Look-ups in named tables: a row name and a column name give one cell, copied from the table.

Table ver
|  | zag | gifi | pobi | pizinun | zos | zot | mamel |
|---|---|---|---|---|---|---|---|
| nupumu | 27 | 112 | 222 | 16 | 86 | 218 | 22 |
| mima | 102 | 111 | 125 | 124 | 128 | 138 | 110 |
| bor | 139 | 121 | 116 | 134 | 145 | 119 | 145 |
| sis | 100 | 115 | 145 | 105 | 117 | 146 | 99 |

What is the zag of bor in ver?
139
What is the zag of sis in ver?
100
What is the zot of nupumu in ver?
218
What is the pizinun of bor in ver?
134
What is the zag of mima in ver?
102
What is the pobi of sis in ver?
145
What is the zot of mima in ver?
138
What is the zos of bor in ver?
145
What is the zag of nupumu in ver?
27
What is the mamel of sis in ver?
99
What is the zos of nupumu in ver?
86
What is the pobi of bor in ver?
116
What is the zos of mima in ver?
128
What is the pobi of mima in ver?
125
What is the mamel of mima in ver?
110
What is the mamel of bor in ver?
145
What is the gifi of mima in ver?
111
What is the gifi of bor in ver?
121

gakin.tsv
	gudufa	fek	fen	toz	mogopa	pafo	busara
lurezon	73	13	47	124	126	23	105
serotal	170	153	159	112	112	166	49
gem	42	74	61	91	91	63	130
nez	109	47	80	126	128	66	78
dipi	147	117	135	105	106	115	76
zula	123	46	87	131	133	65	75
nalo	22	58	39	117	118	59	132
zaf	69	77	74	106	107	75	111
sab	69	78	73	116	117	81	107
fipudur	83	64	72	130	132	78	94
nezoko	112	110	112	94	93	112	84
sadudaz	197	158	175	114	113	179	29
vafope	84	88	88	96	96	87	101

What is the pafo of zula in gakin?
65
What is the busara of zula in gakin?
75
What is the fek of lurezon in gakin?
13
What is the mogopa of nalo in gakin?
118
What is the busara of dipi in gakin?
76
What is the toz of serotal in gakin?
112
What is the mogopa of dipi in gakin?
106
What is the gudufa of nezoko in gakin?
112
What is the busara of nezoko in gakin?
84
What is the toz of sadudaz in gakin?
114
What is the fen of nez in gakin?
80
What is the fen of serotal in gakin?
159
What is the busara of zaf in gakin?
111
What is the fen of vafope in gakin?
88
What is the toz of sab in gakin?
116
What is the fek of nez in gakin?
47

vem =
|  | linimus | kabe | vomigi | kunid | duk |
|---|---|---|---|---|---|
| misesud | 56 | 191 | 164 | 156 | 212 |
| tafazel | 170 | 90 | 201 | 201 | 106 |
| zesog | 120 | 117 | 133 | 143 | 144 |
| dekip | 155 | 155 | 151 | 132 | 143 |
| liv | 150 | 150 | 140 | 116 | 144 |
| pulogok | 145 | 149 | 156 | 161 | 165 |
| mak | 60 | 167 | 173 | 134 | 218 |
| fafaku | 197 | 99 | 230 | 110 | 198 |

fafaku, linimus -> 197
misesud, duk -> 212
dekip, kabe -> 155
zesog, linimus -> 120
dekip, kunid -> 132
fafaku, vomigi -> 230
mak, kabe -> 167
misesud, kabe -> 191
dekip, vomigi -> 151
liv, linimus -> 150
fafaku, kunid -> 110
dekip, duk -> 143
misesud, vomigi -> 164
dekip, linimus -> 155
misesud, kunid -> 156
mak, kunid -> 134
tafazel, linimus -> 170
liv, kabe -> 150
pulogok, linimus -> 145
Row with the largest kabe: misesud

firefip =
,devug,bufog,nidomat,login,ruzozu
nifonem,43655,24391,58819,40373,76859
vev,43655,28493,55569,40373,76859
tenur,43655,22959,60569,37721,80513
vabo,43655,37155,58819,40373,73800
fav,43655,24391,54835,46033,73534

tenur, nidomat => 60569
vev, bufog => 28493
vev, ruzozu => 76859
nifonem, login => 40373
tenur, devug => 43655
nifonem, bufog => 24391
tenur, ruzozu => 80513
nifonem, nidomat => 58819
fav, bufog => 24391
vabo, devug => 43655

kar =
|  | vumod | navasib | kunimel | tir | tezefos |
|---|---|---|---|---|---|
| vabutog | 153 | 126 | 156 | 98 | 124 |
| mus | 216 | 156 | 114 | 90 | 145 |
| tusibev | 159 | 170 | 60 | 152 | 169 |
| naboro | 154 | 150 | 178 | 126 | 124 |
| ginepoz | 129 | 109 | 202 | 96 | 130 |
| rem | 190 | 138 | 123 | 138 | 114 |
| nel | 142 | 123 | 165 | 71 | 131 |
| gogopat | 138 | 141 | 166 | 111 | 158 |
| mologe | 124 | 131 | 211 | 74 | 149 |
| nezepe | 135 | 150 | 160 | 99 | 118 |
| pima | 183 | 170 | 127 | 103 | 134 |

pima, vumod => 183
tusibev, navasib => 170
mus, tezefos => 145
tusibev, tir => 152
vabutog, vumod => 153
ginepoz, kunimel => 202
nel, navasib => 123
pima, navasib => 170
pima, tir => 103
mologe, tir => 74
gogopat, kunimel => 166
naboro, navasib => 150
rem, vumod => 190
nel, tezefos => 131
tusibev, tezefos => 169
mus, navasib => 156
mologe, tezefos => 149

kodeme:
|  | mutis | bopa | buf |
|---|---|---|---|
| noni | 114 | 167 | 152 |
| bom | 139 | 163 | 178 |
| tak | 50 | 214 | 149 |
| rufogup | 128 | 167 | 184 |
| kidizag | 57 | 115 | 174 |
| kab | 97 | 126 | 177 |
| tulabu | 146 | 140 | 105 |
| nama | 158 | 136 | 116 |
| vavolop | 75 | 151 | 177 |
| reb | 74 | 16 | 50 |
| bok | 126 | 148 | 148 |

bom, mutis => 139
rufogup, bopa => 167
kidizag, mutis => 57
rufogup, buf => 184
bom, buf => 178
tulabu, mutis => 146
noni, bopa => 167

pef =
|  | pomu | dor | lat | vom | rupag | sug | gakagu | zusita |
|---|---|---|---|---|---|---|---|---|
| mup | -448 | -718 | -400 | -98 | -437 | -311 | -428 | -496 |
| fub | 245 | -267 | -1117 | 539 | 279 | -726 | 732 | 1330 |
| tep | -5982 | -1069 | 5704 | -6906 | -2747 | 5225 | -6510 | -7620 |
| ton | 1192 | -224 | -1657 | 1295 | 11 | -1677 | 1547 | 1834 |
| timuza | -4597 | -688 | 2607 | -3381 | -2754 | 3052 | -5037 | -4227 |
| rebuset | -3278 | -849 | 1831 | -2516 | -1709 | 2033 | -3419 | -3426 |
| bek | -1798 | -883 | 137 | -675 | -837 | 525 | -1734 | -1522 |
| befeno | -5561 | -332 | 5402 | -6540 | -3069 | 4790 | -5928 | -6464 |
| mog | -6159 | -905 | 5623 | -6750 | -3127 | 5203 | -6767 | -7556 |

rebuset, pomu: -3278
mup, rupag: -437
ton, rupag: 11
mog, rupag: -3127
mog, pomu: -6159
bek, vom: -675
mup, sug: -311
mog, vom: -6750
befeno, zusita: -6464
befeno, dor: -332
mup, gakagu: -428
tep, zusita: -7620
bek, sug: 525
tep, lat: 5704
timuza, vom: -3381
tep, vom: -6906
fub, zusita: 1330
timuza, sug: 3052
mup, pomu: -448

nur:
	niku	teb	rap	noleto
memava	8018	1825	9616	9553
dena	5261	4514	6223	6320
bam	4554	6407	4034	3934

rap of dena is 6223
rap of bam is 4034
teb of memava is 1825
noleto of bam is 3934
niku of memava is 8018
teb of bam is 6407
noleto of memava is 9553
niku of bam is 4554
rap of memava is 9616
teb of dena is 4514
niku of dena is 5261
Which row has the largest teb? bam

lemu:
|  | bevub | situril | dev | dad | fegate | rokovad |
|---|---|---|---|---|---|---|
| vom | 51 | 81 | 140 | 54 | 65 | 150 |
| ner | 2 | 76 | 192 | 2 | 57 | 193 |
| pom | 51 | 83 | 147 | 60 | 56 | 149 |
| nuz | 58 | 107 | 152 | 53 | 86 | 154 |
| maden | 75 | 88 | 105 | 91 | 80 | 117 |
| kadema | 133 | 115 | 79 | 133 | 130 | 74 |
| vob | 129 | 100 | 66 | 139 | 113 | 69 |
| vonif | 57 | 106 | 145 | 52 | 75 | 137 |
| gotun | 49 | 157 | 151 | 46 | 104 | 143 |

vom, dev: 140
vob, dad: 139
vonif, rokovad: 137
gotun, fegate: 104
vom, rokovad: 150
maden, bevub: 75
vom, dad: 54
pom, rokovad: 149
kadema, fegate: 130
vob, rokovad: 69
gotun, bevub: 49
maden, fegate: 80

bupom =
,gumor,zuf,disedu,figena,vena,met,gel
kopori,-0.383,0.121,0.422,-0.006,-0.525,0.445,0.316
supaku,0.522,-0.221,-0.104,0.037,0.181,0.521,0.714
vuditip,-0.500,0.213,0.627,0.192,-0.585,0.395,0.194
bil,0.410,0.278,0.479,0.598,0.149,0.201,0.157
gani,0.241,-0.115,-0.155,-0.106,0.067,0.428,0.534
tok,0.351,0.364,-0.198,-0.018,0.832,-0.151,-0.120

What is the zuf of kopori in bupom? 0.121
What is the gumor of vuditip in bupom? -0.500
What is the met of bil in bupom? 0.201
What is the zuf of tok in bupom? 0.364
What is the vena of supaku in bupom? 0.181
What is the gel of supaku in bupom? 0.714
What is the zuf of gani in bupom? -0.115
What is the figena of kopori in bupom? -0.006
What is the vena of bil in bupom? 0.149
What is the gumor of supaku in bupom? 0.522
What is the gel of gani in bupom? 0.534
What is the disedu of supaku in bupom? -0.104
What is the disedu of vuditip in bupom? 0.627
What is the gel of vuditip in bupom? 0.194
Which row has the largest disedu? vuditip

